Here is a tiny trained network, its code and every weight. The questions are about switching its units off for an input and a class, where a switched-off unit gives its printed mean instead of its output.

import numpy as np


def w(rows, s, z=0):
    codes = np.array(rows[::2]) - 128.0
    scale = np.full(codes.shape[1], s)
    scale[-1] = z or s
    return codes * scale


def norm(h):
    return h / np.sqrt((h * h).mean(-1, keepdims=True) + 1e-5)


def f(y):
    return y / 2 * (1 + np.tanh(0.7978845608 * (y + 0.044715 * y**3)))


def log_softmax(a):
    a = a - a.max(-1, keepdims=True)
    return a - np.log(np.exp(a).sum(-1, keepdims=True))


def net(x, mask):
    res = np.array(x, float).reshape(1, 5) / 4 @ E
    u = 0
    for l in range(2):
        y = f(norm(res) @ A[l][:, :-1].T + A[l][:, -1])
        res = res + np.where(mask[u : u + 9], y, B[l][:, -1]) @ B[l][:, :-1]
        u += 9
    return log_softmax(norm(res)[-1] @ U[:, :-1].T + U[:, -1])


A, B = {}, {}
E = w([
[90,132,65,89,154,235,186,181],'x0',
[92,76,133,43,131,169,8,92],'x1',
[101,207,124,168,122,58,176,83],'x2',
[113,113,133,214,132,228,161,74],'x3',
[164,91,44,96,139,71,95,23],'x4',
],0.0013)
A[0] = w([
[158,114,122,83,138,119,88,195,1],'0.n0',
[114,117,75,88,130,254,91,96,24],'0.n1',
[152,179,135,140,93,94,85,116,130],'0.n2',
[130,72,130,84,132,174,111,148,32],'0.n3',
[131,99,150,205,126,221,168,180,109],'0.n4',
[121,56,148,135,122,138,41,94,146],'0.n5',
[61,174,140,117,122,145,121,160,63],'0.n6',
[122,152,172,102,119,148,98,221,124],'0.n7',
[135,141,169,178,137,132,123,94,9],'0.n8',
],0.0068,0.00072)
B[0] = w([
[95,126,197,180,1,64,126,127,180],'0.n0',
[58,12,173,162,109,70,183,152,252],'0.n1',
[103,61,190,173,188,206,153,105,166],'0.n2',
[108,153,101,204,107,41,133,122,189],'0.n3',
[195,201,167,17,194,199,116,84,247],'0.n4',
[132,200,181,152,115,141,76,136,232],'0.n5',
[172,85,184,133,206,184,122,57,153],'0.n6',
[118,87,123,73,159,139,218,140,207],'0.n7',
[123,111,179,146,54,29,99,215,147],'0.n8',
],0.0044,0.0038)
A[1] = w([
[144,205,199,155,103,143,25,125,2],'1.n0',
[190,208,165,153,133,100,113,111,144],'1.n1',
[20,81,142,168,86,64,134,145,137],'1.n2',
[51,96,110,233,177,114,123,94,115],'1.n3',
[77,97,171,99,112,159,121,154,60],'1.n4',
[88,153,137,198,91,121,66,145,26],'1.n5',
[125,107,143,119,110,117,169,181,108],'1.n6',
[80,121,1,179,147,132,103,132,15],'1.n7',
[146,154,25,158,97,131,126,115,63],'1.n8',
],0.0066,0.00075)
B[1] = w([
[144,161,208,244,45,183,78,74,203],'1.n0',
[100,65,103,162,110,130,74,67,176],'1.n1',
[81,3,83,146,222,131,146,105,254],'1.n2',
[74,81,72,85,100,84,119,135,185],'1.n3',
[184,175,2,190,131,117,86,102,166],'1.n4',
[181,209,104,7,143,116,177,148,173],'1.n5',
[82,187,94,74,57,142,60,76,155],'1.n6',
[120,153,108,233,82,188,121,180,128],'1.n7',
[89,127,146,126,135,233,131,224,125],'1.n8',
],0.0061,0.0058)
U = w([
[61,15,55,132,149,57,132,106,191],'0',
[198,170,111,147,112,41,117,231,7],'1',
[161,150,189,219,57,137,45,66,169],'2',
[139,195,111,76,62,78,151,159,78],'3',
[187,165,153,49,210,196,186,108,174],'4',
[105,152,88,184,96,204,143,254,105],'5',
[178,185,107,146,116,49,116,213,3],'6',
],0.0079,0.0046)

Each question gives the input, the list of numbers given to net, and the class t.
The units are the neurons (one row each of A and B). Each row of codes is followed by its name. A weight is (code - 128) times the scale printed after its matrix; where a second scale follows, it is the last column's (A, B and U).
mask holds one flag per neuron, layer by layer. A switched-off neuron (its flag False) gives its mean, the last column of its row in B, instead of its output. The means were averaged over made-up inputs and are rounded, as every weight is.
A unit's drop is (log p(t) with every unit on - log p(t) with that unit switched off) / (log p(t) with every unit on - log p(t) with every unit switched off).
The circuit of an input: a set's keep is (log p(t) with only the set's units on - log p(t) with every unit switched off) / (log p(t) with every unit on - log p(t) with every unit switched off). Starting from the 12 units with the biggest drops (on a tie, the unit counted first), units are removed one at a time, each time the one whose removal leaves the highest keep (on an exact tie, the one counted first), for as long as the keep stays at least 0.8.
circuit, biggest first: the units of the circuit, biggest drop first
top k neurons: the k neurons with the biggest drops, biggest first
k most important neurons of layer l: the k neurons of layer l with the biggest drops, biggest first
drop when u is switched off: that unit's drop, to one decimal
input [-8,7,-3,5,7], class 2: circuit, biggest first => [0.n5]
input [3,-4,-8,-8,-4], class 3: top 4 neurons => [0.n1 0.n7 1.n6 1.n2]
input [-8,8,5,-6,6], class 2: top 2 neurons => [0.n1 1.n0]
input [-2,-6,2,4,1], class 2: 3 most important neurons of layer 0 => [0.n1 0.n7 0.n8]
input [7,0,6,-1,3], class 5: circuit, biggest first => [0.n4 1.n7 0.n0 0.n7]
input [6,-6,1,7,7], class 4: circuit, biggest first => [0.n4 1.n2 1.n0]
input [3,1,8,-4,-4], class 4: circuit, biggest first => [1.n2 0.n6 1.n0]
input [-6,2,4,0,1], class 2: 3 most important neurons of layer 0 => [0.n1 0.n7 0.n3]
input [-6,-8,-1,-5,-8], class 3: 3 most important neurons of layer 1 => [1.n2 1.n0 1.n6]
input [-3,5,-1,-1,7], class 2: top 2 neurons => [0.n5 1.n0]
input [-5,6,-1,-2,6], class 2: top 2 neurons => [1.n0 0.n5]
input [-7,5,3,-1,8], class 2: top 2 neurons => [0.n1 1.n0]
input [-5,4,0,-2,-5], class 2: 2 most important neurons of layer 0 => [0.n1 0.n5]
input [6,-7,4,6,1], class 4: circuit, biggest first => [0.n4]
input [4,-3,0,0,4], class 5: top 2 neurons => [0.n0 0.n4]
input [8,-8,6,-8,1], class 5: 2 most important neurons of layer 0 => [0.n4 0.n1]
input [3,-3,7,-6,-5], class 4: 2 most important neurons of layer 0 => [0.n1 0.n6]
input [6,-7,-2,-2,4], class 4: top 2 neurons => [0.n3 1.n0]
input [-2,7,3,-7,7], class 2: top 2 neurons => [0.n1 1.n0]
input [7,-8,-8,8,1], class 4: circuit, biggest first => [0.n4]
input [8,-3,7,-4,2], class 5: 3 most important neurons of layer 0 => [0.n4 0.n1 0.n7]
input [0,1,3,-4,-3], class 4: drop when 0.n7 is switched off => 0.7
input [7,-3,5,-6,4], class 5: drop when 0.n4 is switched off => 0.7
input [-2,-2,-8,6,1], class 2: drop when 0.n5 is switched off => 0.0
